Moves between units:
* | gu zu ge
q447 | q408 q272 q608
q540 | q907 q40 q775
q178 | q81 q201 q671
q711 | q476 q719 q443
q234 | q59 q700 q18
q775 | q447 q249 q297
q889 | q253 q76 q314
q124 | q63 q828 q825
q239 | q79 q671 q289
q465 | q740 q131 q977
q620 | q76 q889 q515
q443 | q575 q114 q175
q289 | q628 q292 q490
q608 | q36 q500 q980
q347 | q124 q845 q704
q897 | q208 q979 q473
q88 | q979 q897 q673
q980 | q626 q896 q700
q746 | q465 q490 q583
q931 | q314 q515 q907
q208 | q673 q976 q392
q314 | q40 q540 q762
q475 | q537 q177 q209
q673 | q399 q473 q178
q628 | q746 q282 q131
q392 | q178 q925 q853
q537 | q62 q650 q868
q524 | q175 q782 q537
q688 | q88 q400 q208
q175 | q177 q475 q62
q977 | q347 q343 q828
q343 | q845 q347 q63
q249 | q272 q447 q971
q184 | q889 q620 q931
q114 | q524 q575 q475
q59 | q115 q760 q506
q854 | q956 q825 q711
q272 | q297 q408 q500
q976 | q473 q673 q925
q115 | q877 q18 q400
q40 | q783 q907 q249
q804 | q896 q980 q234
q36 | q804 q777 q626
q400 | q897 q88 q976
q500 | q777 q36 q896
q719 | q649 q476 q114
q700 | q760 q59 q877
q253 | q515 q931 q40
q18 | q506 q877 q88
q63 | q854 q704 q197
q896 | q236 q626 q59
q131 | q583 q740 q343
q956 | q52 q197 q476
q282 | q490 q746 q740
q853 | q671 q239 q381
q515 | q540 q314 q783
q868 | q184 q851 q76
q62 | q947 q209 q184
q545 | q289 q381 q282
q782 | q475 q175 q650
q76 | q931 q253 q540
q201 | q853 q81 q79
q297 | q608 q971 q777
q851 | q620 q184 q253
q81 | q239 q853 q545
q971 | q500 q608 q804
q783 | q775 q762 q272
q183 | q343 q977 q124
q626 | q234 q236 q760
q979 | q976 q208 q399
q671 | q545 q79 q292
q292 | q282 q628 q465
q760 | q18 q115 q688
q704 | q825 q854 q52
q473 | q392 q399 q201
q381 | q292 q289 q746
q490 | q131 q465 q183
q506 | q400 q688 q979
q209 | q868 q947 q620
q828 | q704 q63 q956
q197 | q711 q52 q649
q649 | q443 q41 q524
q575 | q782 q524 q177
q762 | q249 q775 q408
q177 | q650 q537 q947
q947 | q851 q868 q889
q79 | q381 q545 q628
q777 | q980 q804 q236
q408 | q971 q297 q36
q877 | q688 q506 q897
q825 | q197 q956 q719
q740 | q183 q583 q347
q583 | q977 q183 q845
q907 | q762 q783 q447
q399 | q925 q392 q81
q845 | q828 q124 q854
q650 | q209 q62 q851
q52 | q719 q711 q41
q476 | q41 q649 q575
q41 | q114 q443 q782
q925 | q201 q178 q239
q236 | q700 q234 q115

The rows follow the links: the fewer symbols apart two units are, the more alike their rows tend to be.

Each row is also shifted at random along 7 hidden directions that mean nothing.

Some units, each with a row of numbers:
q408: 123 38 -55 -31 44 -34 60 21 40 -34 -13 11 26 40 -8 -47 25 -16 16 95 -38 32 45 -51 -30 72 -3 32 -35 -18 -32 23 -35 54 -28 7 -30 -100 -44 -5 62 34 27 80 -14 -37 -14 -51 19 3 10 41 67 36 -35 -65 5 79 -13
q719: 78 12 110 40 5 50 -20 -21 -15 42 67 -4 -1 -63 -51 33 11 -8 1 18 1 -40 22 -28 -71 -24 42 -50 -44 57 29 30 52 46 69 -11 -53 41 9 1 -82 7 -90 15 14 -77 -27 -24 25 26 -56 -57 74 -12 41 57 -32 91 -27
q545: 113 12 -36 -52 -17 -73 30 19 -36 -105 -38 129 -31 47 38 60 104 28 -31 -106 13 123 -95 -69 -19 -62 31 -65 19 -66 196 102 42 158 -5 -13 -30 6 -42 3 97 235 -132 16 53 30 -98 21 141 -75 139 -20 7 42 32 11 -108 223 -115
q907: -166 19 -6 15 30 1 -16 36 37 67 23 -119 13 -15 33 -63 57 -70 24 51 -69 41 66 9 30 60 0 48 -39 38 -70 -14 -67 101 -17 19 -134 -39 -83 -7 48 -55 -86 10 -17 -150 7 -70 172 15 -205 0 101 -15 -9 -61 38 -33 24
q515: 299 32 -128 -40 25 -9 121 55 14 -62 23 5 26 25 -49 -17 14 22 68 173 -27 76 20 -50 -52 86 -43 0 -84 13 -91 33 -15 23 7 39 -85 -172 -17 -6 83 -5 66 108 26 -21 26 -53 -53 37 92 15 144 30 -5 -131 67 66 -24
q400: -152 28 -38 -43 7 -71 30 -7 38 -45 -80 6 -6 51 -32 -15 -7 -3 6 99 -20 19 28 8 -3 -4 -9 17 19 -47 -54 51 -28 92 -39 -43 -131 -77 -78 -1 114 2 -20 74 -23 -33 -57 -23 80 -88 -54 38 104 -14 -25 12 81 79 -55
q896: 238 4 6 -10 32 -44 1 9 33 -15 -38 47 32 46 16 -61 9 22 -40 -53 39 -28 20 -51 47 46 1 46 41 -72 62 -19 -57 36 -64 -23 -24 47 0 4 13 72 -13 -105 -28 57 -34 -26 17 -12 91 64 7 39 -52 62 -40 -15 -16
q177: 39 -21 122 72 11 70 -42 2 -5 85 78 3 47 -67 -19 -24 -7 13 -20 -69 54 -103 29 -35 -1 17 23 7 -17 54 37 -62 -3 -20 34 7 11 118 78 4 -152 -6 -33 -150 -2 14 45 -19 -66 87 24 -23 4 16 11 94 -63 -75 28
q620: 43 47 49 67 59 26 87 -50 16 1 55 166 26 2 -29 -49 -57 -5 23 155 15 -111 66 -83 -117 66 49 9 -88 59 -102 21 11 34 8 -35 137 -129 18 8 3 37 139 94 -43 -29 -9 -56 -181 44 -107 28 -104 48 8 157 23 93 -71
q782: -13 26 -9 30 13 15 82 29 -28 -16 59 133 0 -15 6 4 45 1 40 59 14 40 -9 -73 -66 23 29 -33 -97 63 -16 50 12 143 26 -6 -33 -100 -13 6 74 99 -27 38 34 -58 -7 -45 8 29 -64 -43 20 34 62 71 9 117 -100
q272: 40 -4 -105 -46 16 -15 0 66 22 2 -6 -123 20 22 58 -42 74 -36 17 -29 -63 106 0 15 65 60 -40 48 -2 -15 9 -40 -60 -18 -36 69 -27 -34 -35 -10 34 -19 -8 -3 8 -23 48 -19 97 36 32 21 38 12 -36 -196 -24 -73 77
q115: 110 43 211 38 74 -25 -99 -106 75 45 -32 -3 -1 14 -6 -54 -5 -64 -104 -34 -29 -153 107 -42 -44 -3 94 28 62 -62 102 35 -2 79 -17 -84 41 128 -63 2 -102 60 -102 25 -87 -94 -147 -45 110 -63 -165 63 -33 9 -65 165 -114 138 -21
q234: 58 -38 -5 -23 -8 -2 -69 6 53 50 -52 -170 39 11 -39 -48 -71 21 -20 -22 19 -73 48 73 106 29 -63 71 85 -55 -53 -95 -63 -157 -41 9 -72 105 36 -10 -81 -173 43 -128 -44 78 59 16 -50 11 97 62 85 -38 -79 -69 55 -231 125
q41: 88 -7 -34 37 -13 26 32 35 -68 -4 61 109 -48 -18 109 25 66 -24 30 -78 -6 94 -72 -24 1 7 30 -32 -70 47 23 26 21 88 9 22 93 -47 -19 8 96 104 -28 -4 39 -56 -10 -4 67 20 -137 -66 -162 18 80 46 -25 15 -64
q980: -40 -23 -9 23 1 -13 -48 -5 31 57 -42 -48 -3 24 79 -76 -42 -35 -10 -39 1 -49 40 59 114 53 -17 91 45 -27 -92 -70 -87 -23 -82 -23 8 34 -33 1 57 -92 37 -105 -60 -12 6 -12 43 -22 -181 51 -105 -29 -39 69 83 -212 45
q777: 102 -1 -152 -35 23 -44 49 22 -2 -56 -32 56 -26 80 142 -45 34 -38 12 -34 -55 97 -43 -2 48 61 -17 52 -1 -51 -15 -12 -44 -36 -82 34 217 -116 -40 7 135 63 133 63 -17 33 11 15 -6 -4 -39 55 -244 37 -25 -87 -23 -40 20
q36: 14 18 -39 -5 35 -27 28 -8 34 -12 -26 29 20 50 30 -61 -20 -14 -4 44 -13 -24 35 -18 14 60 -5 55 5 -30 -47 -22 -49 -18 -55 -9 75 -59 -13 2 42 -1 98 21 -44 22 5 -20 -53 1 -20 63 -77 27 -44 7 11 -31 12
q76: 109 0 14 30 24 26 14 44 4 41 46 19 38 -18 29 -49 38 -1 10 -34 24 -1 18 -44 29 63 8 31 -36 27 14 -38 -50 51 -14 16 -46 18 15 5 -10 34 -32 -111 6 -16 37 -47 23 62 -2 0 27 33 3 33 -23 -52 3
q650: 327 -27 -131 -17 -44 29 72 111 -39 -9 39 -22 12 -16 -7 6 13 53 91 31 42 106 -43 3 71 58 -79 2 -64 40 -91 -23 -42 8 -1 49 -183 -62 23 -6 98 -62 -5 -108 60 20 72 -22 -1 53 86 -41 147 -13 45 -84 124 -150 -7
q500: -101 49 -50 -31 53 -42 81 -8 56 -52 -30 54 50 51 -45 -51 -16 5 4 140 -16 -30 56 -63 -62 55 -6 32 -22 -19 -51 15 -28 9 -25 -7 31 -127 -2 -2 20 34 112 105 -33 30 14 -36 -112 8 88 75 42 52 -52 -32 -1 104 -14
q746: -174 -41 23 -6 -64 37 -100 -34 -13 52 -15 -199 -46 -47 -48 63 -75 -11 7 4 -28 -22 -2 147 37 -77 -40 -15 54 17 -85 -37 38 -161 39 9 -43 75 7 -9 -71 -229 -2 25 -4 -15 33 68 4 -27 -86 -38 41 -107 5 -85 99 -157 101
q18: -70 31 36 0 28 -59 -6 -43 43 -8 -64 44 -10 42 12 -45 -19 -27 -29 45 -8 -49 53 -5 9 15 28 36 29 -47 -32 34 -38 95 -53 -65 -42 -21 -72 0 82 26 -17 20 -54 -47 -89 -34 76 -78 -150 52 -14 2 -31 123 38 52 -60
q392: 54 -11 -37 -39 -20 -39 -14 -20 -2 -44 -65 -4 -30 42 4 25 -25 18 -16 -20 4 17 -30 39 31 -37 -19 3 58 -64 9 17 10 -44 -27 -18 16 10 -14 -1 46 -14 22 16 -4 51 -33 40 6 -66 34 20 -35 -23 -17 -11 27 -15 -1
q762: 290 35 60 19 61 8 -7 -23 46 31 24 -38 14 -1 -8 -60 6 -48 -13 60 -47 -49 84 -38 -36 70 29 34 -27 -1 -19 9 -20 35 -5 -12 0 -10 -42 -1 -32 -6 -20 51 -40 -99 -47 -62 46 16 -115 31 28 15 -37 8 -23 46 9
q608: 146 63 -19 -22 71 -27 70 -52 67 -53 -18 14 23 45 -74 -43 -58 -18 8 224 -59 -63 100 -40 -116 64 8 22 -37 -15 -102 43 11 -40 2 -19 77 -155 -30 -3 3 -31 146 225 -52 -38 -33 -43 -126 -3 -4 76 30 32 -59 -50 31 141 -3
q399: -154 -18 -40 -59 -23 -21 -70 -21 18 -4 -58 -173 -25 18 -7 31 -13 -26 -19 -17 -60 34 -12 98 34 -46 -34 5 76 -51 1 -15 14 -133 -2 26 23 30 -21 -9 -37 -111 17 76 -4 16 14 58 38 -44 31 14 9 -52 -42 -170 4 -51 97
q292: -36 -6 56 11 -31 -11 -23 -49 -16 -9 -36 43 -32 -6 -38 44 -60 24 -10 13 38 -53 -8 29 -11 -61 12 -31 35 -15 -16 32 35 11 8 -53 -34 37 -1 4 12 -22 -16 0 -12 15 -49 28 -15 -66 -55 -13 -8 -39 18 122 59 15 -46
q889: -13 -16 -60 7 6 21 12 81 -12 29 48 -21 35 -15 72 -36 90 -9 20 -89 -3 84 -28 -33 62 50 -16 24 -38 29 46 -54 -54 34 -19 65 -18 6 12 -1 8 52 -39 -109 31 -1 71 -27 62 77 50 -22 -1 38 12 -85 -60 -76 36
q475: -444 26 -58 21 11 40 83 5 -13 -2 60 35 20 -25 -22 6 -3 -20 63 147 -37 18 12 -14 -98 18 4 -19 -95 103 -118 1 24 -14 42 33 88 -170 22 1 7 -22 126 148 14 -36 88 -12 -128 62 -50 -29 -28 19 37 -59 34 64 0
q931: 190 30 -53 30 28 -3 105 15 1 -18 26 135 12 21 12 -53 -37 6 58 136 15 -15 33 -52 -27 91 0 32 -89 36 -140 19 -37 84 -31 -24 -11 -154 -22 4 133 17 91 26 -19 -43 -11 -64 -67 14 -133 17 -30 23 21 106 114 -4 -80
q289: 122 6 37 -38 -22 -41 -41 0 -17 -30 -31 -28 -42 0 -15 60 66 2 -28 -64 -13 71 -35 1 -4 -72 20 -57 35 -41 124 80 42 111 19 -20 -144 76 -61 -1 28 73 -191 10 35 -52 -101 7 199 -82 7 -39 118 -23 22 -10 -38 132 -59
q673: -178 51 29 -22 15 -62 14 -65 46 -36 -72 -3 -28 38 -77 10 -49 -21 -6 175 -41 -41 67 17 -73 -29 16 -10 15 -29 -89 85 18 76 -1 -76 -98 -85 -89 -3 75 -41 -8 178 -44 -83 -96 -23 50 -112 -146 34 99 -35 -18 53 97 147 -70
q343: -131 -21 34 20 -43 -4 -21 24 -60 0 15 100 -28 -24 57 45 76 17 -14 -159 51 62 -85 -22 36 -64 37 -46 6 10 126 31 17 140 9 -16 -51 79 -3 5 44 141 -150 -122 48 -2 -37 14 128 -23 -18 -68 -38 9 72 114 -60 42 -83
q443: -119 42 -29 3 18 21 108 -2 -20 -55 57 106 20 -18 -73 37 2 23 50 152 -8 12 -1 -72 -148 1 17 -64 -95 75 -37 56 66 26 70 16 50 -152 35 1 -10 59 79 165 38 -5 36 -11 -144 45 86 -34 40 43 41 -29 -11 189 -56

From each start, follow one symbol. Which unit do you reach?
Answer with the unit's name.
---
-147 41 63 -22 58 -55 -26 -50 52 -34 -50 36 15 44 18 -29 52 -39 -79 -37 -45 -26 33 -59 -53 -14 58 6 44 -62 139 40 5 61 -21 -29 101 26 -40 1 -43 140 -34 83 -34 -13 -75 -12 66 -40 39 56 -48 52 -53 6 -153 196 -11
ge	q897
---
-122 -15 51 38 4 60 12 26 8 58 63 -13 76 -59 -88 -20 -33 49 14 25 66 -88 36 -30 -15 20 -16 4 -32 69 -26 -66 -12 -51 45 23 -80 45 106 -1 -137 -54 21 -125 12 58 105 -18 -145 101 150 -12 134 17 3 21 1 -77 37
zu	q650
---
-16 -1 39 63 20 40 33 13 -9 39 59 94 34 -29 22 -41 0 6 12 -8 44 -51 16 -53 -10 48 20 18 -56 54 -18 -34 -25 47 -3 -3 40 -9 42 4 -21 46 27 -84 -3 -1 38 -37 -68 64 -39 -9 -58 35 26 114 -14 -32 -25
gu	q851
---
-199 -12 -12 11 16 13 5 73 28 57 22 -54 75 -20 5 -65 49 10 10 -34 31 9 27 -29 66 55 -28 54 -18 30 3 -71 -88 47 -26 32 -138 30 25 -7 -31 -3 -48 -165 9 15 85 -45 36 70 81 11 134 27 -17 -28 -14 -107 45
zu	q40
---
58 -24 91 -1 -29 10 -78 -35 -9 17 -16 -51 -14 -22 -52 50 -22 30 -46 -86 36 -52 -17 32 13 -77 8 -37 65 -30 87 1 41 -38 33 -24 -53 151 31 -2 -100 -25 -88 -65 8 36 -36 43 24 -30 77 -20 60 -35 0 41 -33 -5 14
ge	q131
---
-196 8 -19 24 25 6 64 20 41 29 1 31 68 5 -54 -74 -64 27 35 128 48 -81 72 -18 10 76 -31 62 -36 34 -147 -54 -69 3 -34 -11 -85 -72 37 -2 11 -74 102 -68 -34 31 75 -48 -135 48 11 48 83 16 -22 65 106 -101 6
gu	q775
---
19 -22 -105 7 -4 17 56 78 -19 8 35 49 40 7 73 -48 34 22 38 -53 38 61 -39 -28 74 72 -36 45 -40 20 -24 -67 -72 4 -43 49 18 -44 38 6 60 33 63 -131 20 61 93 -15 -45 74 73 3 -54 40 13 -32 9 -140 19
zu	q931
---
-234 45 94 25 16 -38 1 -109 40 -10 -67 68 -34 21 -76 1 -112 -19 -13 175 -3 -129 81 28 -79 -37 41 -1 17 -10 -128 71 29 58 -4 -110 -27 -62 -59 2 56 -60 43 143 -70 -70 -109 -13 -36 -115 -235 35 -5 -42 -7 199 128 105 -88
gu	q201
---
12 25 46 31 51 -5 -11 -31 49 39 -8 -6 15 14 23 -79 -24 -48 -17 48 -25 -77 81 -9 3 65 26 64 -1 -5 -64 -19 -51 24 -42 -27 37 -16 -35 -1 5 -25 34 9 -60 -62 -22 -49 9 -1 -162 55 -43 8 -40 68 16 -28 14
zu	q971
---
-46 21 -24 -53 11 -74 -22 3 23 -43 -63 -31 -24 45 44 0 85 -39 -31 -44 -55 90 -9 -8 19 -19 15 1 37 -69 94 59 -11 114 -33 -15 -68 3 -100 0 84 84 -118 61 2 -58 -89 -12 206 -86 -35 16 44 3 -18 -62 -53 129 -33
zu	q979
---
-326 -6 -3 31 -24 64 14 -21 -32 23 57 -10 -7 -49 -30 37 -48 -3 41 66 -11 -29 -14 40 -65 -29 -6 -32 -47 87 -89 -27 56 -115 59 30 129 -60 63 0 -70 -85 118 88 15 11 88 36 -166 57 -23 -40 -76 -12 39 -41 26 -24 42
ge	q443
---
-25 1 64 50 -19 35 -1 -5 -42 25 50 65 -19 -45 0 31 10 -1 11 -12 25 -7 -14 -19 -31 -30 35 -43 -43 58 5 27 34 88 40 -21 -39 16 -1 5 10 37 -74 -21 20 -59 -25 -16 36 3 -116 -61 -9 -12 64 115 10 43 -67
gu	q711
---
141 -25 -103 -20 -69 15 31 60 -73 -25 22 -11 -60 -21 23 70 24 16 74 6 -5 136 -84 48 33 -22 -39 -45 -45 37 -65 34 24 30 24 25 -105 -65 -31 -3 134 -40 -46 14 68 -38 7 23 80 -21 -71 -81 40 -52 80 -58 114 -54 -44
ge	q52
---
-223 23 8 -18 22 -41 -33 -56 45 -1 -63 -60 -25 38 11 -18 -21 -57 -20 62 -68 -21 48 48 -10 -10 14 29 40 -33 -51 17 -6 -12 -26 -29 46 -35 -71 1 29 -50 29 129 -54 -62 -47 -3 56 -65 -153 43 -46 -24 -44 -21 26 41 20
gu	q88
---
129 -4 190 81 -17 61 -81 -48 -10 96 54 -26 -17 -89 -68 26 -52 -4 -11 2 42 -128 54 18 -18 -39 44 -33 -7 57 -23 12 34 57 58 -60 -146 131 5 0 -85 -77 -139 -87 -13 -99 -63 -25 53 -11 -192 -58 95 -62 47 196 53 -34 -40
gu	q197
---
-29 -19 18 -9 -41 -21 -9 -30 -5 -26 -59 39 -4 10 -75 33 -91 65 -9 20 78 -71 -13 30 19 -53 -25 -11 58 -35 -30 3 14 -38 -7 -47 -71 46 41 2 -4 -50 29 -58 -8 99 -12 37 -96 -53 99 17 52 -29 1 101 81 -45 -24
ge	q292
---
-98 37 57 11 72 9 8 -25 69 22 14 -26 75 -3 -60 -68 -6 -11 -29 70 -16 -98 90 -57 -66 50 19 33 -9 7 14 -28 -18 -36 9 5 50 -4 36 0 -132 8 51 39 -40 9 32 -38 -98 61 101 58 62 49 -64 -35 -87 68 51
gu	q272
---
-191 -6 2 -17 31 -32 -73 6 34 27 -32 -86 4 26 116 -54 90 -73 -57 -143 -70 47 0 16 69 14 14 55 57 -50 110 -39 -50 12 -56 25 93 71 -51 1 -15 56 -58 -26 -27 -32 -12 3 161 -10 -53 39 -109 22 -50 -87 -128 -21 72
ge	q115
